Below are the code and all the weights of a small trained network. Each question names an input and a class and asks about switching units off, where a switched-off unit gives its printed mean instead of its output.

import numpy as np


def w(rows, s, z=0):
    codes = np.array(rows[::2]) - 128.0
    scale = np.full(codes.shape[1], s)
    scale[-1] = z or s
    return codes * scale


def norm(h):
    return h / np.sqrt((h * h).mean(-1, keepdims=True) + 1e-5)


def f(y):
    return np.maximum(y, 0)


def log_softmax(a):
    a = a - a.max(-1, keepdims=True)
    return a - np.log(np.exp(a).sum(-1, keepdims=True))


def net(x, mask):
    res = np.array(x, float).reshape(1, 5) / 4 @ E
    u = 0
    for l in range(2):
        y = f(norm(res) @ A[l][:, :-1].T + A[l][:, -1])
        res = res + np.where(mask[u : u + 4], y, B[l][:, -1]) @ B[l][:, :-1]
        u += 4
    return log_softmax(norm(res)[-1] @ U[:, :-1].T + U[:, -1])


A, B = {}, {}
E = w([
[227,137,147,109,80,68,118,103,168,50,130],'x0',
[107,201,108,247,124,100,130,102,134,141,58],'x1',
[100,104,117,141,178,120,129,53,95,156,98],'x2',
[136,139,128,128,125,143,142,119,121,126,132],'x3',
[132,134,109,123,127,132,126,132,118,117,122],'x4',
],0.012)
A[0] = w([
[150,69,100,119,159,100,111,1,63,154,101,157],'L0N1',
[168,111,181,29,105,120,85,35,196,39,108,1],'L0N2',
[34,166,159,113,222,113,89,111,156,141,104,149],'L0N3',
[250,145,133,207,116,40,132,110,123,96,147,12],'L0N4',
],0.0062,0.0042)
B[0] = w([
[107,44,187,134,112,88,78,69,100,83,88,255],'L0N1',
[193,140,173,107,225,139,120,137,6,108,158,246],'L0N2',
[186,137,64,133,83,154,177,142,96,101,108,223],'L0N3',
[25,166,99,108,87,66,166,141,236,149,117,238],'L0N4',
],0.012,0.0049)
A[1] = w([
[180,157,118,48,143,151,148,247,104,182,233,5],'L1N1',
[126,204,113,254,121,163,62,198,174,178,163,28],'L1N2',
[77,11,132,112,118,196,100,97,147,86,171,91],'L1N3',
[151,141,82,132,175,127,183,173,158,118,132,118],'L1N4',
],0.0087,0.0032)
B[1] = w([
[60,94,161,249,97,149,153,109,158,75,86,254],'L1N1',
[220,135,118,53,169,175,61,123,89,190,176,195],'L1N2',
[133,209,16,35,113,140,163,169,181,223,164,207],'L1N3',
[147,134,182,92,186,168,87,196,151,148,222,161],'L1N4',
],0.011,0.0082)
U = w([
[38,80,106,206,96,228,140,206,187,149,151,163],'0',
[142,89,205,157,119,124,154,178,158,22,192,245],'1',
[211,163,112,126,178,190,61,175,87,206,199,226],'2',
[162,222,109,117,94,82,100,204,250,143,146,148],'3',
[94,62,20,21,115,147,176,119,103,204,140,5],'4',
[197,62,167,39,206,84,93,104,45,118,149,47],'5',
[106,116,51,236,139,144,121,110,42,174,49,103],'6',
[95,138,131,183,115,21,99,49,179,100,82,36],'7',
],0.015,0.0013)

Each question gives the input, the list of numbers given to net, and the class t.
The units are the neurons (one row each of A and B). Each row of codes is followed by its name. A weight is (code - 128) times the scale printed after its matrix; where a second scale follows, it is the last column's (A, B and U).
mask holds one flag per neuron, layer by layer. A switched-off neuron (its flag False) gives its mean, the last column of its row in B, instead of its output. The means were averaged over made-up inputs and are rounded, as every weight is.
A unit's drop is (log p(t) with every unit on - log p(t) with that unit switched off) / (log p(t) with every unit on - log p(t) with every unit switched off).
The circuit of an input: a set's keep is (log p(t) with only the set's units on - log p(t) with every unit switched off) / (log p(t) with every unit on - log p(t) with every unit switched off). Starting from all 8 units, units are removed one at a time, each time the one whose removal leaves the highest keep (on an exact tie, the one counted first), for as long as the keep stays at least 0.8.
units of the circuit, in order: the units of the circuit, biggest drop first
unit that matters most: the unit with the biggest drop
k most important neurons: the k neurons with the biggest drops, biggest first
top k neurons in layer l: the k neurons of layer l with the biggest drops, biggest first
drop of u: that unit's drop, to one decimal
input [0,-7,-7,-4,1], class 0: units of the circuit, in order : (L1N1; L1N3)
input [-3,4,0,0,-4], class 2: unit that matters most : L0N1
input [4,-3,0,-4,8], class 1: top 3 neurons in layer 1 : (L1N1; L1N2; L1N3)
input [-3,-6,0,-3,-4], class 0: 3 most important neurons : (L1N1; L0N1; L1N2)
input [0,-6,-1,2,-5], class 0: units of the circuit, in order : (L1N1; L0N1)
input [-1,-2,-7,8,3], class 0: top 2 neurons in layer 0 : (L0N2; L0N3)
input [6,4,0,2,2], class 3: top 2 neurons in layer 1 : (L1N1; L1N4)
input [1,6,4,6,7], class 7: units of the circuit, in order : (L0N1; L0N2)
input [-6,1,-8,3,4], class 2: 2 most important neurons : (L1N2; L0N2)
input [-3,0,8,-8,4], class 4: 4 most important neurons : (L1N3; L1N1; L0N1; L0N2)
input [0,-5,0,1,-3], class 0: units of the circuit, in order : (L1N1; L0N1)
input [7,0,1,-1,-8], class 5: 3 most important neurons : (L0N2; L1N1; L1N3)
input [-7,2,-5,6,2], class 2: drop of L1N2 : 1.0
input [-3,6,-2,-2,-2], class 2: drop of L1N2 : 0.2
input [0,6,-5,-7,7], class 2: unit that matters most : L1N2
input [-2,-5,-7,1,-7], class 0: drop of L0N3 : 0.0
input [-3,-5,-4,0,1], class 0: drop of L0N1 : 0.1
